What each symbol does to the points:
z534: m>z335, j>z357, n>z107, z>-, s>z388, h>z295
z150: m>z282, j>z326, n>z782, z>z295, s>z368, h>z330
z613: m>z359, j>z388, n>z739, z>-, s>z357, h>z632
z753: m>z554, j>z34, n>-, z>z998, s>z891, h>z528
z130: m>z295, j>z341, n>z933, z>-, s>z307, h>z335
z682: m>z350, j>z658, n>-, z>z107, s>z147, h>z782
z658: m>z891, j>z682, n>-, z>z863, s>z528, h>z850
z182: m>z326, j>z330, n>z978, z>z341, s>z201, h>z499
z4: m>z376, j>z830, n>z147, z>z388, s>z282, h>z368
z570: m>z153, j>z554, n>-, z>z253, s>z536, h>z34
z147: m>z34, j>z528, n>-, z>z235, s>z682, h>z153
z296: m>z830, j>z368, n>z881, z>z632, s>z326, h>z201
z536: m>z782, j>z978, n>-, z>z933, s>z570, h>z350
z341: m>z508, j>z130, n>z608, z>-, s>z569, h>z581
z326: m>z163, j>z150, n>z850, z>z508, s>z296, h>z182
z229: m>z933, j>z239, n>-, z>z499, s>z413, h>z107
z357: m>z581, j>z534, n>z863, z>-, s>z613, h>z508
z744: m>z388, j>z632, n>z306, z>-, s>z295, h>z307
z376: m>z516, j>z635, n>z34, z>z911, s>z509, h>z4
z830: m>z635, j>z4, n>z528, z>z613, s>z163, h>z296
z307: m>z744, j>z569, n>z253, z>-, s>z130, h>z911
z141: m>z574, j>z253, n>-, z>z516, s>z608, h>z998
z201: m>z296, j>z516, n>z554, z>z569, s>z182, h>z635
z508: m>z357, j>z295, n>z963, z>-, s>z632, h>z341
z239: m>z608, j>z229, n>-, z>z509, s>z998, h>z863
z359: m>z569, j>z911, n>z998, z>-, s>z581, h>z613
z413: m>z253, j>z998, n>-, z>z635, s>z229, h>z235
z998: m>z141, j>z413, n>-, z>z376, s>z239, h>z739
z863: m>z239, j>z107, n>-, z>z282, s>z739, h>z963
z516: m>z368, j>z201, n>z570, z>z307, s>z330, h>z376
z235: m>z413, j>z739, n>-, z>z830, s>z107, h>z306
z978: m>z850, j>z536, n>-, z>z608, s>z554, h>z891
z850: m>z658, j>z782, n>-, z>z963, s>z881, h>z978
z368: m>z4, j>z296, n>z153, z>z744, s>z150, h>z516
z782: m>z682, j>z850, n>-, z>z996, s>z153, h>z536
z554: m>z881, j>z570, n>-, z>z141, s>z978, h>z753
z388: m>z911, j>z613, n>z235, z>-, s>z534, h>z744
z335: m>z130, j>z581, n>z229, z>-, s>z911, h>z534
z499: m>z182, j>z509, n>z891, z>z581, s>z635, h>z163
z881: m>z528, j>z153, n>-, z>z574, s>z850, h>z554
z891: m>z978, j>z350, n>-, z>z239, s>z753, h>z658
z911: m>z307, j>z359, n>z413, z>-, s>z335, h>z388
z933: m>z996, j>z608, n>-, z>z182, s>z253, h>z229
z163: m>z499, j>z282, n>z658, z>z357, s>z830, h>z326
z509: m>z330, j>z499, n>z350, z>z335, s>z376, h>z282
z632: m>z613, j>z744, n>z574, z>-, s>z508, h>z569
z330: m>z150, j>z182, n>z536, z>z130, s>z516, h>z509
z107: m>z229, j>z863, n>-, z>z163, s>z235, h>z996
z574: m>z739, j>z306, n>-, z>z368, s>z963, h>z141
z350: m>z536, j>z891, n>-, z>z229, s>z34, h>z682
z963: m>z863, j>z996, n>-, z>z150, s>z574, h>z608
z739: m>z998, j>z235, n>-, z>z4, s>z863, h>z574
z635: m>z201, j>z376, n>z753, z>z359, s>z499, h>z830
z34: m>z570, j>z753, n>-, z>z413, s>z350, h>z147
z608: m>z963, j>z933, n>-, z>z330, s>z141, h>z239
z306: m>z235, j>z574, n>-, z>z296, s>z996, h>z253
z295: m>z534, j>z508, n>z996, z>-, s>z744, h>z130
z569: m>z632, j>z307, n>z141, z>-, s>z341, h>z359
z153: m>z147, j>z881, n>-, z>z306, s>z782, h>z570
z253: m>z306, j>z141, n>-, z>z201, s>z933, h>z413
z528: m>z753, j>z147, n>-, z>z739, s>z658, h>z881
z282: m>z509, j>z163, n>z682, z>z534, s>z4, h>z150
z581: m>z341, j>z335, n>z239, z>-, s>z359, h>z357
z996: m>z107, j>z963, n>-, z>z326, s>z306, h>z933

The rows follow the links: the fewer symbols apart two points are, the more alike their rows tend to be.

Each row is also shifted at random along 6 hidden directions that mean nothing.

Rows with their points:
 256   130   105    69   -20   132  -156  -186  -172   -26  -152  -318    -6  -102  -134   -86  -120  -424   -56  -421  -356   294  -107  -238   172; point z350
  40   -41  -142   157   -23   -45   154   -84   173   213   206   252   453  -165  -202   133    48   113  -265   397   -33   122    20   255  -366; point z359
  48    52  -180   181    37  -431   108   137  -287  -116  -231   127   195  -106  -150  -256  -272  -477  -102   -53  -121   174   114    73    53; point z933
 -26   191  -180   -79     5   -59   259    -6   210   276   216  -113   240   128  -237   294    80   217  -297   441  -191   109    -8   -29  -129; point z235
-211   220  -212   305   117   291    12   105   595    66   261  -323   237  -303   100   112  -141   181   -61   581   131  -245   425   116  -161; point z141
-261   -29   -57  -124   -39   288   -87   -58   412   114   258  -289   -12  -135   161   159  -254  -887    38    13   191   -95   239   -79   -62; point z368
 258  -153   199  -131    53  -462   188  -272   -39  -106  -163   428   284     8   232    71   -97  -765    98  -280    16   -23     7   179  -174; point z534
  -4    51   -31  -120    26   131    -6   120   -59  -450  -192  -206   133  -221   219   187  -263  -553   244    82   284  -257   381  -149   177; point z963
  14   -55  -116  -106    59   415   -62    32   -58  -592  -189     2   167  -270   208   239  -155   455   291   132   559  -320   506     2    53; point z150
 203  -178   -14   -87   -16   672    86   101  -231  -149  -221    -6   149   -88  -200   219    43   589   -32   157  -305   101    -1  -176   -82; point z357
-244    -9   -82     6  -340  -200    52   184  -211   204   148    56   154  -192  -164  -318  -395  -339    12   -75    -1   210  -188   -97   129; point z253
 251   263    23   234   176   415  -135    43   147  -443   -94  -493   278  -321    63   383   193    58   116   525   213  -307   391   -29   155; point z891
 193   165   183     7   234    15   311   178   210   146  -228  -267   155   119    98   137   -91  -131   -15   190  -795   -71   -73  -315     8; point z658
  29    36  -159   191   191   208  -355  -274   274   209   316  -303  -473   211  -270   122   598  -228  -366    98   183   111    10   249  -170; point z635
-201   103   110    24  -131    32  -276   -20    71    79   152  -277  -278   -73   178  -222  -112  -217   187  -254   279   -50   -96  -101   263; point z554
  63   308    78   164   229     1  -261  -592   749   206   334  -300   -64   -58   230   165    72   -41  -162  -190   285    -5   214   204  -289; point z998
 -55  -296   373    31  -206   514   -21   228   -17   226    91   -41    64   -80    98   -55    87  -390   236   176  -326  -146  -406  -196    69; point z911
 -33  -151   229  -189   -51   191   -12  -297   295   254   226    -6    30    31   190   122   -99  -694    34  -285   -81    37  -134   -82  -158; point z388
 -33     9   -11    73  -134   467  -252   351  -451  -183  -223  -388  -234  -131  -202  -199   -57   -55   138   -99  -165    86  -120  -352   420; point z536
 253    -4   -49    30   377  -448   373   -81   103   350  -241   270   -98   466  -154   -23   129   154  -397  -105  -886   250  -145    32  -384; point z163
-219  -129  -289  -142   108  -110  -238  -277    85   154   223   192  -608   342  -102   -63   233   546  -240  -333   478   178    19   306  -262; point z632
 292   -97   -42   100   228    -2  -340  -452  -106  -194   -92   220  -386   161  -103     1   358   383  -184  -495   309   191    57   323  -229; point z581
   7  -255    -3   133    21  -175  -137   167  -326  -458  -186   394   -91   -60   165  -135   261   -54   293   111   545  -336   138   339   106; point z130

In each set, the symbols that take the first to the second take the third to the fourth, perhaps in another order. Give the fourth.
Answers are names.
  28   142  -359   -41    97    11   106   -45   -80  -302  -132   -98   261  -197  -173   146  -326   -41  -129    53   140   145   444    19   -45
to -280   152  -150    60    60   122   256   492   251    92   133  -334    91    33    41   221   132   242    36   912  -100  -390   158   -93   149
as  198  -190   254   130   132  -211   -61   305  -368  -223  -256   176  -289   292    98   -14   769  -194   241   332    58  -438  -211   146   276
to z413

-226   119  -128   135  -150    27   132   274    33   299   112  -192   134  -112  -166  -205  -304   194  -105   195  -338   163  -106  -195    62
to   28   183  -163    -6    89  -585   509   181   -40   261  -278   134   278    84   -89  -192  -557   124  -244   -88  -780   314   -26  -167  -134
as  282    16   147  -133   257  -455    34  -290    58  -166  -161   376   -85   333   235   116   284   385    22  -210   180  -124    62   263  -131
to z376

  -4   193   238    45  -152   292  -136  -143   241    50   206  -310   237  -272   137    91  -112   338   150    30   133   -76   -19  -162   125
to  -27    61    72   182  -154   296   185   221   125   524   167  -274   213   -95  -292   -43   -91    61  -200   275  -759   260  -363  -296   -25
as -290    62    43  -188   -91   102   -10   -73   339   276   228  -234  -123   -17   203   -46  -330  -397    69  -240   -70    29   -19  -217   -32
to z296

-207   204  -256  -161   -61   -27   -98  -153   112   146   227  -200  -194    83  -149     7  -154   267  -147  -171   224   222    80   -76    33
to  258   -49   220  -143   250   137  -220  -325    65  -190  -108    28  -430   282   194   151   361   626    55  -379   181   -83    13    68   -70
as  179    32   244    24   332  -344   307   312    16   195  -297    96  -302   556   112    29   465   338   -10   246  -801  -242  -304  -101    32
to z359

-253   135    -2   216    66     6    59   444   270   254   148  -356  -128    46    53  -117    68  -297    16   510  -323  -252   -57  -124   124
to -201   281  -282   113  -186   -26   137    86    37   -10   171    35   476  -389  -135   -43  -365  1170   -76   327   228   104   207    42    -3
as -213   -84   -97     2  -355  -456   213    74  -207   212   135   543   346  -190   -82  -396  -461   295   -20  -184    44   290  -192   102  -118
to z516

-251    18   -60   -94   147   115    60  -172   690   482   230   -69  -228   146   194   -72  -320   133  -166  -271  -294    89    53   -18  -366
to   14  -169   -96  -123   -58   281   133   159  -242   -10  -262   -26     3   -26  -183  -153  -460  -247   -48  -299  -506   294   -27  -323   -15
as  -33  -124   126  -316  -299  -283    17  -264  -196   276   174   197   -86   212  -121   -22     8  -621   -12  -438    38   266  -437   -75    61
to z282

 284   246   133   105   152  -700   -30  -204   -59  -294  -138   123   195    16   201    57   241  -294   103   -27   398  -205   148   272   118
to  201  -199   355  -159    62   207    27    79  -155   -61  -248    53  -314   309   153    56   282   265   200  -168  -359  -151  -298  -180    97
as  239    66    97  -183  -174   570   166  -142  -201  -106  -220  -107   426  -303  -179   153  -514   839    -8  -330  -414   352   -22  -472     3
to z508

 -37  -261   376   -77  -182    95  -216  -143   -50   121   137   275  -224    71   221  -163   233   528   192  -324   233   -60  -379   111     1
to -293   -56   121    11  -243   482  -264   152    76    84   186  -258  -170  -230   156  -205  -180   337   268  -111   200   -94  -107  -187   172
as  -68  -135   319  -261  -218   168    71   -32    35   206   137   109    88    41   200    86    14   287   221   -97   -54   -96  -279  -156    24
to z753

 -24    67  -117  -118    22  -109   -68    83  -340   -90  -202   -98  -387   215  -158  -173   -23   236   -63  -339   -60   176   -64  -179   246
to -277   163   -72  -126  -217    -7   142   167   122  -124   181  -221   447  -340   129   214  -324  -429   226   467   361  -271   223  -120   229
as    1  -145   209   101   -74   579  -389   282  -330  -297  -262  -357  -294  -204   159  -246   -91  -175   413  -242    -8  -179   -71  -310   412
to z253

 -40   113    44  -277  -231  -237   156  -365    32   329   182   120   261    15  -115    39  -330     5  -112  -393  -101   387  -226  -151   -74
to  301   -25    21    43   193  -267  -371  -421  -261  -198  -161   267  -513   317   -91  -130   525   641  -183  -582   331   187   -79   356   -72
as   32   -82   -52   253   104    29    19   314  -137  -384  -210   167   174  -182   119   -80   103   152   197   415   207  -345   298   187    32
to z744

-206    -9  -345  -148    75   -10  -243  -483   311    77   319    75  -318    73   -89    86   -36    -3  -302  -344   577   259   301   320  -368
to -302   -16  -283  -102  -139  -181    76   336  -203    52   134   -10  -191   191  -226    26   211   255   -57   436   236   -61   -54    53   183
as   56   -32  -323    24   298  -617   359  -152   152   226  -193   661    14   280   -48  -211  -269   758  -399  -295  -418   329   138   347  -583
to z996

  33   123  -356   345   338    62   -79   293    -5  -124  -177  -150  -389   207  -257   -78   380   902  -308   399  -146   -26   240   184   -87
to  -42    25   106  -165  -126   124   260   -12   105   595   143  -127    20   196  -204   -14  -172   275  -222  -131  -783   343  -469  -377   -73
as  -81   -88   381  -269  -380   599    86   201  -118   108   117  -269   253  -180   120   176  -145    61   368   150  -191  -151  -383  -511   328
to z608

 -55   153   169  -153  -241   254   150   101    44   -42   141  -313   499  -249   102   347  -130  -385   245   480    82  -235   -27  -317   302
to -241    95  -267   347    96   273   249   432   426   553   134  -400    52   -46  -261  -140  -262  -288  -378   470  -898   182   -20  -192  -206
as  -16   192   -69  -106    17  -379    54  -103    49   264   171  -145  -274   380  -212   114   312  -243  -219    58   -46    60  -198   -20   103
to z141

 -24   176    46   -55   247  -380    99  -100   475   309   183   -43  -175   399   151   236   418   -72  -145   270   -77  -180   -71   185  -120
to  -32    26   143   -72   122  -231   225   -50   362   328   191    54   -10   271   154   185   212  -189   -61   240  -186  -176  -111    67  -202
as -224   -43    53    98   -44  -119   -47   -26   321   302   210   135   -48   -25   272  -280  -188    67    26  -165     8    -9   -63   127  -201
to z307

-277  -194    20  -150   -66   -95   -24    58   149   162   173   234  -267   177   205   -92    80   -89    82   -86   187  -116   -55   114  -108
to  243  -142  -102   317   384   682  -166   115   165   -45  -137  -399  -313   118  -319   221   484  -258  -304   380  -446     9   147    35  -174
as    8   270   -43    78  -312   241   163    28    33   120   204  -359   764  -545  -223   182  -427  -330   -42   369  -125   169    28  -243   110
to z850

